Below is a small trained network, with its code and all its weights. Each question gives an input and a class and asks what happens when units are switched off, that is, made to give their printed mean instead of their output.

import numpy as np


def w(rows, s, z=0):
    codes = np.array(rows[::2]) - 128.0
    scale = np.full(codes.shape[1], s)
    scale[-1] = z or s
    return codes * scale


def f(y):
    return np.maximum(y, 0)


def log_softmax(a):
    a = a - a.max(-1, keepdims=True)
    return a - np.log(np.exp(a).sum(-1, keepdims=True))


def net(x, mask):
    res = np.array(x, float).reshape(1, 4) / 4 @ E
    y = f(res @ A[0][:, :-1].T + A[0][:, -1])
    res = res + np.where(mask, y, B[0][:, -1]) @ B[0][:, :-1]
    return log_softmax(res[-1] @ U[:, :-1].T + U[:, -1])


A, B = {}, {}
E = w([
[67,56,31,181,159,153,231,240,104,119],'x0',
[101,130,51,118,101,222,97,223,182,84],'x1',
[255,208,202,113,232,91,153,62,99,21],'x2',
[69,55,132,22,47,192,243,42,187,119],'x3',
],0.0084)
A[0] = w([
[68,93,88,160,170,89,175,241,54,159,92],'n0',
[139,119,29,196,152,141,154,213,110,118,243],'n1',
[133,118,125,153,164,61,154,145,117,155,152],'n2',
[237,232,204,138,200,81,90,101,119,126,251],'n3',
[151,142,35,64,152,176,175,175,175,99,170],'n4',
[95,113,53,147,134,37,120,206,62,158,141],'n5',
[97,97,42,73,125,186,101,197,177,143,26],'n6',
[93,101,97,69,45,93,89,69,67,133,33],'n7',
[70,63,70,208,147,51,157,244,72,185,133],'n8',
[55,94,95,78,22,195,67,188,208,130,130],'n9',
[91,61,213,50,91,107,159,51,137,158,153],'n10',
[161,126,220,90,98,132,155,3,152,147,213],'n11',
[68,115,13,254,128,46,127,219,128,187,227],'n12',
[56,108,28,104,55,156,96,191,163,135,177],'n13',
],0.008,0.0029)
B[0] = w([
[114,17,123,219,185,92,177,221,33,157,198],'n0',
[95,40,60,190,195,198,179,220,65,46,205],'n1',
[135,156,233,90,136,33,126,58,77,187,155],'n2',
[199,225,187,172,197,67,14,69,80,55,255],'n3',
[140,138,109,133,143,140,186,153,159,59,173],'n4',
[161,147,251,220,111,206,101,164,51,166,187],'n5',
[71,17,96,97,192,194,23,145,118,73,186],'n6',
[57,52,128,85,111,114,111,100,205,114,153],'n7',
[136,20,229,249,135,173,118,196,41,192,216],'n8',
[46,170,68,84,92,208,98,146,254,43,209],'n9',
[57,68,185,43,60,23,214,77,160,155,190],'n10',
[107,132,213,22,101,12,178,17,169,131,209],'n11',
[64,47,230,199,43,236,113,173,35,187,232],'n12',
[78,60,147,141,95,210,89,162,146,81,212],'n13',
],0.0072,0.018)
U = w([
[104,39,149,249,159,130,176,225,16,190,3],'0',
[184,150,101,107,211,152,212,164,87,14,184],'1',
[59,116,29,95,66,231,59,214,200,27,184],'2',
[228,237,197,141,197,43,28,61,148,126,191],'3',
[76,187,197,204,2,154,43,99,99,221,75],'4',
[64,104,197,12,43,40,220,49,171,160,91],'5',
],0.0082,0.004)

Each question gives the input, the list of numbers given to net, and the class t.
The units are the neurons (one row each of A and B). Each row of codes is followed by its name. A weight is (code - 128) times the scale printed after its matrix; where a second scale follows, it is the last column's (A, B and U).
mask holds one flag per neuron, in row order. A switched-off neuron (its flag False) gives its mean, the last column of its row in B, instead of its output. The means were averaged over made-up inputs and are rounded, as every weight is.
A unit's drop is (log p(t) with every unit on - log p(t) with that unit switched off) / (log p(t) with every unit on - log p(t) with every unit switched off).
The circuit of an input: a set's keep is (log p(t) with only the set's units on - log p(t) with every unit switched off) / (log p(t) with every unit on - log p(t) with every unit switched off). Starting from the 12 units with the biggest drops (on a tie, the unit counted first), units are removed one at a time, each time the one whose removal leaves the highest keep (on an exact tie, the one counted first), for as long as the keep stays at least 0.8.
units of the circuit, in order: the units of the circuit, biggest drop first
top k neurons: the k neurons with the biggest drops, biggest first
drop of u: that unit's drop, to one decimal
input [3,0,0,3], class 2: units of the circuit, in order => (n8 n12 n5)
input [2,6,8,6], class 1: units of the circuit, in order => (n12)
input [5,5,-5,2], class 2: top 4 neurons => (n9 n13 n6 n4)
input [3,4,7,-6], class 3: top 2 neurons => (n3 n8)
input [-4,-3,5,5], class 5: top 2 neurons => (n10 n11)
input [-3,0,-8,8], class 2: top 2 neurons => (n9 n13)
input [6,8,-8,2], class 2: top 2 neurons => (n9 n13)
input [-6,-6,-1,-1], class 3: top 2 neurons => (n3 n12)
input [7,8,8,8], class 2: drop of n2 => 0.0
input [4,2,-3,5], class 2: drop of n9 => 0.1
input [2,3,-7,2], class 2: drop of n9 => 2.4
